Here is a tiny trained network, its code and every weight. The questions are about switching its units off for an input and a class, where a switched-off unit gives its printed mean instead of its output.

import numpy as np


def w(rows, s, z=0):
    codes = np.array(rows[::2]) - 128.0
    scale = np.full(codes.shape[1], s)
    scale[-1] = z or s
    return codes * scale


def f(y):
    return np.maximum(y, 0)


def log_softmax(a):
    a = a - a.max(-1, keepdims=True)
    return a - np.log(np.exp(a).sum(-1, keepdims=True))


def net(x, mask):
    res = np.array(x, float).reshape(1, 7) / 4 @ E
    y = f(res @ A[0][:, :-1].T + A[0][:, -1])
    res = res + np.where(mask, y, B[0][:, -1]) @ B[0][:, :-1]
    return log_softmax(res[-1] @ U[:, :-1].T + U[:, -1])


A, B = {}, {}
E = w([
[98,175,200,195,197,116,149,168,169,112,222],'x0',
[84,54,188,111,235,43,98,106,106,107,23],'x1',
[101,81,145,146,158,204,65,34,153,220,186],'x2',
[134,128,130,119,128,128,124,125,127,128,132],'x3',
[77,237,144,62,161,217,41,142,33,66,107],'x4',
[140,141,104,192,152,83,140,158,2,227,142],'x5',
[131,130,130,127,128,126,122,125,130,125,130],'x6',
],0.006)
A[0] = w([
[107,89,130,87,158,124,100,126,141,102,71,244],'neuron 0',
[196,50,115,180,82,40,250,85,223,189,143,90],'neuron 1',
[72,158,240,231,201,109,160,183,166,121,203,249],'neuron 2',
[147,150,115,100,89,72,195,227,118,68,82,44],'neuron 3',
[165,164,115,99,93,27,178,235,111,54,88,72],'neuron 4',
[174,88,73,93,54,117,127,88,70,183,57,197],'neuron 5',
[164,170,121,126,114,61,193,198,125,47,72,80],'neuron 6',
[207,220,21,152,1,206,169,158,151,156,232,175],'neuron 7',
[193,41,161,174,72,42,203,96,216,188,130,4],'neuron 8',
[65,44,194,134,240,37,105,117,99,112,15,114],'neuron 9',
[91,86,137,66,114,171,135,95,230,33,123,20],'neuron 10',
[176,55,15,29,48,137,95,46,101,148,25,175],'neuron 11',
[66,79,152,140,149,185,96,63,148,210,133,36],'neuron 12',
[106,91,152,74,118,176,127,113,230,32,114,40],'neuron 13',
[112,103,142,116,135,161,81,64,162,197,154,75],'neuron 14',
[104,122,128,78,78,174,122,124,248,71,128,95],'neuron 15',
],0.0047,0.0014)
B[0] = w([
[87,159,140,85,120,135,140,168,147,166,128,191],'neuron 0',
[64,211,193,82,139,219,144,67,57,89,88,246],'neuron 1',
[136,201,56,25,150,33,167,99,185,147,198,232],'neuron 2',
[187,63,88,174,210,235,58,85,152,117,172,202],'neuron 3',
[178,80,93,165,225,231,73,76,141,120,177,220],'neuron 4',
[122,168,56,63,139,58,145,122,144,165,181,214],'neuron 5',
[198,74,99,159,226,217,47,86,154,127,156,208],'neuron 6',
[72,85,200,134,90,156,78,230,209,250,26,253],'neuron 7',
[74,179,234,66,125,212,149,33,60,87,81,224],'neuron 8',
[94,109,192,118,61,143,64,253,229,229,68,253],'neuron 9',
[33,65,67,161,210,75,215,166,10,195,184,185],'neuron 10',
[155,205,71,34,139,74,108,94,182,147,185,244],'neuron 11',
[200,54,100,184,189,197,65,100,144,77,168,172],'neuron 12',
[75,73,93,121,194,102,218,166,19,197,141,187],'neuron 13',
[189,69,94,195,197,198,77,90,160,92,163,165],'neuron 14',
[76,99,103,131,148,106,187,177,75,201,137,187],'neuron 15',
],0.0048,0.0061)
U = w([
[125,139,126,124,138,135,131,130,139,141,129,228],'0',
[104,106,178,138,78,138,93,211,209,169,69,85],'1',
[212,50,97,184,176,193,81,75,141,95,177,54],'2',
[73,223,198,92,115,185,134,78,26,72,95,108],'3',
[91,80,79,156,141,67,194,170,2,180,163,122],'4',
[124,146,122,139,113,105,123,122,154,115,135,201],'5',
[147,195,76,81,123,33,139,103,191,123,188,95],'6',
[194,76,128,210,11,17,156,109,114,27,117,2],'7',
],0.008,0.0046)

Each question gives the input, the list of numbers given to net, and the class t.
The units are the neurons (one row each of A and B). Each row of codes is followed by its name. A weight is (code - 128) times the scale printed after its matrix; where a second scale follows, it is the last column's (A, B and U).
mask holds one flag per neuron, in row order. A switched-off neuron (its flag False) gives its mean, the last column of its row in B, instead of its output. The means were averaged over made-up inputs and are rounded, as every weight is.
A unit's drop is (log p(t) with every unit on - log p(t) with that unit switched off) / (log p(t) with every unit on - log p(t) with every unit switched off).
The circuit of an input: a set's keep is (log p(t) with only the set's units on - log p(t) with every unit switched off) / (log p(t) with every unit on - log p(t) with every unit switched off). Starting from the 12 units with the biggest drops (on a tie, the unit counted first), units are removed one at a time, each time the one whose removal leaves the highest keep (on an exact tie, the one counted first), for as long as the keep stays at least 0.8.
units of the circuit, in order: the units of the circuit, biggest drop first
top k neurons: the k neurons with the biggest drops, biggest first
drop of u: that unit's drop, to one decimal
input [-8,-2,3,5,-8,-2,-6], class 3: units of the circuit, in order -> [neuron 1; neuron 8]
input [-7,0,-1,4,3,-4,-2], class 6: top neuron -> [neuron 11]
input [3,-6,-8,-3,-6,6,2], class 2: units of the circuit, in order -> [neuron 4; neuron 3]
input [4,2,-8,-5,-8,8,7], class 2: units of the circuit, in order -> [neuron 4; neuron 6]
input [-1,-3,-7,-5,-3,6,-1], class 2: top 3 neurons -> [neuron 4; neuron 3; neuron 6]
input [-4,-1,2,-3,-3,-6,-1], class 4: units of the circuit, in order -> [neuron 10; neuron 13; neuron 15]
input [-6,-6,-8,-7,2,-6,4], class 2: top 2 neurons -> [neuron 3; neuron 4]
input [4,-6,2,3,-7,-3,-2], class 3: top 3 neurons -> [neuron 1; neuron 8; neuron 9]
input [1,-1,5,6,-2,-8,-5], class 4: units of the circuit, in order -> [neuron 10; neuron 13; neuron 15]
input [8,7,-1,-2,3,5,0], class 6: top 2 neurons -> [neuron 2; neuron 7]
input [6,7,-1,5,-6,-8,-8], class 4: units of the circuit, in order -> [neuron 10; neuron 13]
input [8,-5,6,-1,4,-2,-6], class 6: top 2 neurons -> [neuron 2; neuron 9]
input [4,3,-7,-3,-4,2,5], class 2: top 3 neurons -> [neuron 4; neuron 6; neuron 3]
input [0,8,4,-3,1,6,3], class 1: units of the circuit, in order -> [neuron 9]
input [-2,5,-5,6,-1,-8,0], class 4: top 3 neurons -> [neuron 10; neuron 13; neuron 15]
input [3,-8,8,-5,-4,6,5], class 1: top 2 neurons -> [neuron 7; neuron 4]
input [4,1,5,2,-8,-2,-6], class 3: top 2 neurons -> [neuron 1; neuron 8]
input [-7,-6,-6,-4,-8,-8,-4], class 3: top 3 neurons -> [neuron 1; neuron 8; neuron 9]
input [-6,7,-1,-5,-2,1,-6], class 1: top 2 neurons -> [neuron 9; neuron 2]
input [1,-7,1,-6,5,-3,-2], class 1: units of the circuit, in order -> [neuron 7]
input [2,7,-4,-8,8,6,1], class 0: top 2 neurons -> [neuron 7; neuron 1]
input [7,-6,-7,6,2,-1,-1], class 2: drop of neuron 11 -> 0.1
input [2,-3,-7,4,-3,7,5], class 2: drop of neuron 9 -> 0.1
input [6,-2,3,0,0,2,-3], class 6: drop of neuron 2 -> 0.8
